Each row is followed by its class.
[-65  39 -26   3  19 -12  29 -32 -22   2 -12  52 -18  -7 -15  44  40 -20
 -19  24  38  17 -14   5   6  44  49  -4  54  -9 -18  18 -60 -38   1 -14
 -67 -51] -> Q_959
[ -8 -10  -8   3  10   0   5  -8 -10   7  -4  10  13  26  -3 -13  -7  -7
  13 -12  -9  12 -15   5  -6  -8  -1   4  -3 -14  24   5  66 -10   9   6
   8  15] -> Q_826
[ -3  -1 -13  19  -4  -7  -4  -1   2  -4  -4  -3  35  12  13  -3 -15  -3
  13 -11  15   8 -35   0  -2 -10   0   8  -2   3  13   4  47 -14  -6  10
   6   2] -> Q_580
[  8 -13   9  -5  27  -7   2   0   8  -5   1   5   0  14 -14   3   3 -11
   7  -6 -11  16 -24  17  -4  -1 -10  17 -12  -6 -10   3   6  -8  -3 -24
  -1   5] -> Q_705
[-15  10 -18  16  -9 -23  -7   0  -6  -9 -12  10  20  16   4 -10 -21  -2
   6  11  -6   7  -3  10   4  -4   7  -7   1   7  15  11  36 -24  -1  22
  -9  -3] -> Q_580
[ -5   4 -19  28  29   8  17  -4 -13  -6 -41  -4  -1  28   5  -2  13  17
  15 -13   6  -5 -36   8  11  -8  -3  -9  -3  25  29   2  24 -10  -4  18
 -24  25] -> Q_959
[ -4   1   9  13  25 -11  -3   3  14 -15   8  18  16   6  -9  -2 -12  -8
   8 -18   4   0 -30   9  -1   4  -4   8 -10  -3   1   0  11  -3 -24  -6
 -17  12] -> Q_580
[-16   5  13  -3  -9  20 -23 -21  22   1   7   9 -25 -11   1  15   0 -18
 -12  15  -7   1  16   1   1  -8   9 -17   9  -7   4   0   3  12 -24  22
  10   6] -> Q_705
[ -7  -9   2  -2  36  -6   1  -6  13 -12  -5   1  32  12  -2  -5   3   2
  -3  -7  10   7 -10  -2   1   4 -11  19 -10 -22 -13  -4   9 -11  -4  -7
   0   5] -> Q_821
[-17 -17 -20  17   9  -7 -35  15 -22  -9   2  12  38   1  -5  11  -5  -2
  12 -13   0  12 -33 -30   7  -8  -8   5  -8   4  34   0  49 -30  -1  -9
   2  15] -> Q_580
[ 16 -10   0   6  31 -11 -12   5  18 -11  -6  -4  20   6  -1   4   3   2
   8  -7  -7   5 -32   4 -10   7 -11  20  -5   0 -13  -8  17   2 -12  -6
 -11   3] -> Q_393
[ 18  -9   7  -3  37  -8  -6   9   9  -1   3  18  17  12 -12  -1  10  -7
  14 -14 -10  20 -27  10   0  -8 -11  13   1 -16   0  -8  17  -9  -3  -8
  -1  14] -> Q_826
[-52  16  -1   1  10  90  43 -17 -44  52  41 -45  38 -11  44  -7 -41 -21
  -7  -2 -29 -13  72 -77  11  14   9  33  24  11  61 -42  67  36 -11  26
  26  38] -> Q_821
[  8  -5   2   7  31  -7   2  -2  15  -2   0   2  16  14  -3  -3   3  -2
   5 -10 -16   4 -23  15 -14  13  -4  21  -3  -8 -16  -5  16  -4 -13  -5
 -10   0] -> Q_393
[-47 -10 -41 -17 -59  62  13  61 -49 -36 -13 -52  -5  30  18   3 -41  61
  -2  26  81  18 -77  11 -42  13  32 -11 -63  26  15  -8   7  21  -3  27
  30 -17] -> Q_705
[-52  28  -9  27 -79  32  19  42  15 -16  19 -26 -20 -16  15 -37   5   4
 -31  34 -10  11  89 -49  -1  33  61  23 -42  24 -20  -7  35   1 -65 105
   7 -33] -> Q_582
[ -3 -12  12   2  25 -12  -2  -5   4  -4   3   9  15  11  -2   2   3  -2
   4 -11 -13   6 -26  13 -12   8  -9  18  -4  -5   6  -5  18   2  -7  -5
 -11   1] -> Q_393
[  1 -12  14  -1  30 -16  -1   5  13 -12  -2  23   5   6 -13   3  -4   3
  10 -19 -11  20 -39   6 -10   7 -15   1  -6 -12  -8   2   0  -6   1 -10
 -13   3] -> Q_801
[-30   2 -13  27  13   5  10 -19 -22  -3 -20  16  11  19  -4  -4  -7  19
  -1  -1  10   5 -13   2  -6  -3   3 -12   3   3  26   8  56 -32   8  17
   2  15] -> Q_821
[-20 -17   7  15 -35  74  -4 -15  -2 -22  30 -16 -20 -76  38  -8  33 -15
  16 -98  24 -28  36 -64   8   8   4  72  17  79  -3 -13  73  75 -69 -26
  22 -47] -> Q_923
[-46 -15 -21  26  42 -15 -66  10  33 -12 -22 -18   3 -27 -35  35 -14 -54
  33 -10 -33  53 -35 -32 -57  44 -48  51  20  33  49  32  83 -35 -55  25
 -36 -31] -> Q_826
[ -1   3 -14  24  25 -13  -1   3  -4   7   2  10  31   9  -5  -5  -3  -5
 -17 -17  -1   1  12 -20  25  -3   1  -7  -4  -3  12   8  37 -32  -8  -9
  13  13] -> Q_580
[ 24  -8  17  -2  27 -19  -2  -3  14  -3  -3   8  15  19 -14  -1  -4 -11
  14 -21 -14  20 -19  20 -10   8  -9   3 -12  -5  -9  -7  15  -1  -6 -13
  -6   5] -> Q_582
[-40 -14 -14  -1  -4  20  -2   7  -6  -4 -10   0  37   1   3  18  -5  18
  -8  28  11  16 -16  -6  -8   4  -6   2  -1  -9  18  -3  13 -17   9  24
  -1   6] -> Q_821
[-22  17  24  -6 -28 -36  18 -54   2  40  43  -6 -49 -21 -36   0 -39 -38
  35  15   2 -50  28 -21 -11  -6  12 -13  60 -13  -5  11   9  31 -25  -2
  36 -30] -> Q_580
[  0  -4   4  -5  24 -23  -9  -3  19  -9  -3  10  17   6  -3   2 -13  -7
   9  -5 -14  28 -19  16  -8  12 -17  17  -1  -6   8  -4   5   1  -2  -4
   2  -4] -> Q_238
[ -7  -3  -2   4  30  -6   4  -5   0  -8  -6   8  18  22  -4   4   0  -5
  19 -28 -13   8 -26  26 -10   0 -10  18  -7   2   5  -2  24 -17   0  -8
 -10  11] -> Q_959
[-21   2  17   0 -15  11 -27 -31  17   0  17  22 -22   0  -2  13   8 -13
  -6   2 -12  11  18  -3   4  -7  -2  -9  11 -12  22 -10  22   9 -15  15
  -5   5] -> Q_923
[ 16  -2   2   4  36  -5  -6  11  19 -12  -5  -7  13  -2   1  -2   0   2
   6 -15  -6  11 -31   1 -13   7  -5  29  -5  -1 -10  -8  20   8 -19  -2
 -12   2] -> Q_393
[ 52  37  46   7 -33  40  73  39 -67  -1   0 -22 -31   0  37 -22 -31  36
   6  24  20 -35  14  55  11  12 -12  53  43  65 -21  -8 -20  32 -21  -7
 -15  22] -> Q_923
[-11 -34  26 -11  17  46 -22 -26  77  65  49  35 -52  -3 -35  54  -7 -40
 -22 -61  21  62 -24   6 -14 -48 -44   2 -10 -36  64  -8  19  32  -1 -54
  25  58] -> Q_923
[ 15  11 -11 -12 -14 -19   2  17 -74 -13 -11 -70 -26 -35  -4  15 -21  11
 -28  79  17 -64   1 -14 -33  -3  -9  66  54 -18 -35 -30 -64  15  14  24
  12 -22] -> Q_205
[-12  -8 -15   9   8   5  -8   7  -2  -8 -13  -2  18  19  -3  22   7  12
  -2   7   3  20 -36  -2   2   5   0  11   2   6  14   0  30  -8  12  12
   0   6] -> Q_205
[-14 -17  -7  16   4 -21  -6  -5 -16  -6   5  12  29   5  -3  -9 -11   1
  -9  -5  -5 -15  12 -15   8 -15 -11  -7  -6  -9  19   6  32 -22   5   3
   5  23] -> Q_580
[ -6  -9 -24  15  -7  -2  -6  23 -27  -4 -21   4  12   6   7  12   7  23
 -10  29  -2  -5  -4  -8   4  18  -1  13  -3  15  12   6  22 -20   3  16
  -4  -5] -> Q_393
[ -5  -5 -21  22  14   3  15   4  12  13 -13 -26  15  32 -16  -1 -12   5
  16   9   6  13 -38   5  -7   9  -3  14  -1   2   3   4  27 -15  25 -11
 -23  13] -> Q_549
[ -9  -2   1   2  17  19 -12  -6   2  10   6   3  14   4  -2  -1   2 -15
   5   4 -21   8   1 -13   4   0  -2  -5  14 -12  13 -20  38   2 -14  16
  16  11] -> Q_826
[  4 -14 -19   8   7   4   9   1  -6   3  -6   3  23  29  -5   8   5  14
   3  -8 -14  16  -6   5  -4   8 -14  20  -3  -8  12  -4  48 -19  15   0
   2  13] -> Q_923
[-30  -4  -7  12 -10   2  -1  -3  16  12  -8  15  15  14  -3   4 -14   9
  -3  22  13   6   2   7  16  -2  -7 -10   4   7  20   8  22 -16  13  12
 -18  -1] -> Q_549
[-10   9  22  -3 -17   9 -11 -14  -3   2   7   5  -2  -3   0  -1  -3 -16
  -8  11  -9  -3  30   4   2   3  18 -12  19  -7   5 -16  17  13 -21  19
   6   6] -> Q_582
[ -2 -12   8  -1  22  -5   3  11  18  -6  -4  17  11   5 -11   3  -3  -1
  11 -16 -13  20 -30   7  -3  10 -12   8   1  -8 -10   1   8  -5  -3 -13
  -7  -3] -> Q_801
[-25  56  40   0   8  49   4  -2  30  18  47  24 -47 -23  -8  35 -52 -12
  29  10 -67  15   2  -6  -8  40  37 -52   0  28  52  34  -7  51 -46  75
 -29  12] -> Q_580
[ 33  29  -1 -24  12  49  66  27 -38   0  14  -6 -37  46 -21  14 -46  28
  68  96  61  -7  22  33   1  40  33  -9  23  53 -17  55 -57  17 -16  16
  26 -90] -> Q_582
[-34 -58 -15 -17 114  75  70   7  29  -6   8 -14  39 -53  -9   1 -23  22
  27  22 -23  10  63 -71 -42  45 -48  26  56  19 -44  -4   5  33 -28  30
   8   5] -> Q_821
[ -33   25   39    2    4  -13  -36   -8  -13  -83  -15    2  -40  -31
   20  -24  -20   -7  -10   -4    2  -58   -5   14  -27   32   -3   26
   -9    8  -18   -3  -46   36  -68   33 -100   -9] -> Q_205
[  0 -21 -18 -11   4  -9 -22   5   9  -2 -24  -2  22  17   7  -7 -14   6
   8  15   7  15 -17  -9   5 -15 -19 -22  -6  -3   8   1  41  -3   3  16
  13   7] -> Q_826
[  8 -30  -6 -36  -4  47  44  66 -69   2   5 -13 -33 -56 -14  40 -43  31
  -1  19  37 -29 -28   5 -32 -17 -21  84  -4  45  43  -8 -43  74  11  13
   6 -22] -> Q_582
[ -3   6 -14  19  10  -8 -18  -4  25  -1 -13  13  17   6   6  -9  -1  -5
 -17  -8 -33  22  13   7   9  10  -4   4  -3  -2  -1 -12  29 -16 -10  16
  11   9] -> Q_238
[-21  -7  14   0   8  18 -23 -22  25   9  10  -3 -16   9   1   1   2 -13
   0   7   4  11  17  -6  -3   3  -1  -8  18 -19  16  -6   0  18  -2  10
  -6  22] -> Q_549
[ 65  82   0  41 -43 -25  25  17  36  -9   9 -11 -47 -30  60 -49 -37 -11
  30 -58 -17 -14  60   8  10   7   7  17 -90  29  21   0  11  14  -7   6
 -30 -58] -> Q_580
[ -7 -13 -21  13   7  -1  -6  10   3  -4 -24  20  39  16   6  12   4  20
   1 -21   1  13 -21   1   9   0  -7 -11  -4   5  22  15  34 -23   8  18
  -1   2] -> Q_801
[-16   0  21  -5 -11   4 -24 -12  16  -4   9  15 -13 -16   1   4  22  -6
  -1 -14 -25  12  27  -6   8   0 -11   7  10 -10  30 -19  18  14 -25  16
  -4  -8] -> Q_923
[  8  -8 -22   8  13  -5 -15  26 -17  -8 -13  20  27   1  11   0  -9   6
   1  -9   8  22 -17   1   3 -12 -10  13   0  -4  16  10  27 -31  11  -9
  -5  24] -> Q_580
[-16  -7 -24  -5  16   4  -9   6 -12  -6 -16  11  15  -1  -2   2 -12   4
   9  25 -33  27  -4  -5   4  12  -5   4   3   0  28   0  17  -7  19   3
   1 -14] -> Q_238
[ 61  58 -40 -23  25  13  58  69 -17 -45 -54 -75 -62  16  14  -3  -4  41
  -9  50  74  26  57   4 -18  86  54   7  63  -8 -42  31 -68  46  14  10
 -10  38] -> Q_801
[ -1  -8   7   0  36  -4   0   0  10  -5   1  19  15  13   0   1   3  -2
   8 -22 -17  20 -22   8  -1   0 -16  19 -10  -8   5  -5  11  -7   5 -10
 -19   2] -> Q_205
[ 27 -25  25 -11  -1  43 -18  -7 -49  35   8 -11  -3  73  21   9 -16 -26
   8  27  16 -21 -36  86  10 -66 -24  51   7  23  71  47 -44   8   7 -15
 -26  27] -> Q_393
[ -9 -15 -22  23  14  -1   2  15  -6   4  -7  14   9  -9  -8   8  -4   0
  -4 -16   1  18 -36 -14  -6  -8  -5  17   4  14   4   4  33 -17   0  -3
  -3  22] -> Q_580
[  4  -3  -2   2  27 -17   1   4  10  -6   6  16  15  13  -9   0 -13  -9
   3 -14   3   7 -22   5   2   4  -2  15  -9 -15  -4   5  15  -3  -6 -11
  -3  14] -> Q_580
[ 10  -6  14  -1  23  -8  10  -1   6   2  -1  11   0  10 -17  -2 -17  -8
   9  -5 -12  17 -13   9 -10  11  -4   0 -11   1 -12  -6  18   1  -9  -7
  -6   1] -> Q_582
[-14   7  12   7  -7  16 -15 -12  17  -8  -6 -13 -17  -6   1   1  21 -20
  -3   5 -15  -5  16   3   4  12  12   1  10  -7   3  -5   5  12 -35  13
   2  -4] -> Q_705
[ -7 -11 -18   6   5  19 -12  -5  -6   1 -25   6  10  17   0   7 -15   5
  12  -3  -9   6 -24   8 -15   1   2 -16 -14   4  27  -3  39   1  -6  30
  -5  -1] -> Q_582
[  -9   16    6  -10   -1  -29   68   -9   38   22   44   -6  -64    1
  -34   19  -24   27    3   90   10   11   43  -29   -3   15   19  -39
    4   50  -54   -8 -105   43   33   59   -3  -44] -> Q_549
[-12   6  18  -3  -9  16 -35 -21  15   0  11   7  -1   1  -2  11   2 -29
   3   9 -33  17  26   9 -10  11  15 -16  12 -13  16 -17  17   9 -19  25
   3  -1] -> Q_582
[ 16  -6   7   6  38  -9   2   9  25 -10  -1  -3  21   7  -1  -7   5   1
   0 -22 -11  11 -17   9  -7  12  -8  24  -8  -4 -16  -5  20   2 -18 -10
  -9   9] -> Q_393
[  1   6   5  -5  38  -6  -1   3  14  -2   4  18   6   4  -8   3 -21  -7
   6  -8 -23  27 -22   8   0  11  -7  16  -9  -7  17  -4   2   9  -4  -1
  -8   6] -> Q_238
[-33 -29  32 -36  -5   6  47 -18  -5   7 -25 -16  12  21  31 -11  -5  18
  -2  38 -32  -7  69  25 -14  66 -12 -35  51 -46  28  55 -19  35  34  42
 -49  66] -> Q_549
[-21   3  13  -7  -7  16 -25  -5   5  -2  11  11   3  -8   7  19  -9 -13
  -3  14 -15  11  13  -5  -4   7  -1  -3  22 -21  20  -9  10   5  -6  21
  14  -3] -> Q_801
[-23   3  23   1  -8  14 -14 -15  17  -8  11   6 -14  -6 -11  11  12 -10
 -12   6 -22   2  15   0   5  10  -3   9  10 -13  21 -17  20  18 -26  18
 -10   2] -> Q_923
[-24   0  25   7   7  14  -3 -21  15   7   5   8 -10  -5   7  -6   8  -6
   4 -10  -7  -1  22   2   5   9  -2  -3  25  -1  26  -4   6  22  -9  13
 -20  13] -> Q_549
[  1  45  21   5  21  38  -6  12   5  21   4  40  37  43  20   4   2 -18
  20 -70 -56  40  11  56  19  38  35  21  17  20  37  44  86 -26 -59  24
  -4  35] -> Q_705
[ 58  42 -30 -33  64  35  63  29 -68   2 -34   4 -27  26  41 -14  -9  46
   7  11 -26  -2  92  14  15  37  16  20  38  18  28  29 -44  28  20  41
 -50  34] -> Q_923
[-29 -12 -24   6  -8  -3  11   2 -16  17 -17 -12  28  23   5   6  15   6
  -5  -2   1 -15   4  -5  24  -9  -7  -3 -13   7  29   1  -3 -18   6   8
 -10  -1] -> Q_959
[-30   5  10   6  -5  21 -19 -19  14   1   5   4   8   3  11   8  19 -20
   4 -16 -23  -7  21   5  13  -6   8   2  11  -2  27  -6  23   4 -26  26
  -3  18] -> Q_959
[-18  -3 -17  12   1  22   7  12 -41   6 -21   3  19  17  18   4   4  16
   7  -5  -1   8 -23   7  -2   4  -6  19  17  19  30   2  22 -19   5  10
 -18   2] -> Q_205
[ 10  -9   5  -4  22  -4   4   3  10 -11   2  15   0  15  -8  -3   3   6
  12 -22  -4  21 -20   7   0  -1 -17  24 -14   0   1  -8  20   2  -3 -19
 -19   3] -> Q_923
[-15  -4 -14  18   1  -5   1  -9  -5   5  -7 -11  40  33   2  -2 -23   1
   1  19 -29  -5 -12   5  -3  11  -1   2  -6   5  13  -4  69 -17   5  15
  -2  12] -> Q_393
[  0  -8   4   2  35 -18   2   2  19   0  -3   2  12  12  -5 -13  -6   3
  12 -20   5  16 -14   5  -6   9 -17  19  -4  -4  -7  -1   6  -8   6 -17
 -22  -1] -> Q_549
[ -8 -11 -17  12  -5  11   2  -4   3   3 -19  18  -3  37  -3  10   5  14
   3  20  20  14 -12   2  21 -12 -11   5  -2   3  35   4  40 -11   3  11
 -12  14] -> Q_923
[ -8  -9  -3  -3  30  -3   6  -7  11  -1  -5   5  24  22   5   3   4  -6
  15 -29   0  17 -24  12  -1  -6 -10  11  -6  -3   2  -1  21 -11   0 -10
  -7  17] -> Q_959
[-14  12  22  -4 -20  14 -41 -22  -1  -3   3   6   0  -3   6   8  -8 -22
  -4  19 -14   0  26   3   1  -1  18 -27  27  -6  18 -18  20  14 -28  33
   0  14] -> Q_582
[-11   0  -7  10   4  -2 -12   0  -3   3  -8  38 -10  10  -2   2 -12  -2
  -2  17 -36  21  20  16  14   0  -7   4  -9   6  43  25  17 -19  10  20
  -4   5] -> Q_238
[ -3 -11   5  -6  19 -11   2 -13  10 -10   6  20   3  18  -9  -2  -9   2
  13 -14  -1  27 -19  -1  -6  -2 -16  11 -13 -10   5  -2  39  -8   6 -17
 -17   4] -> Q_923
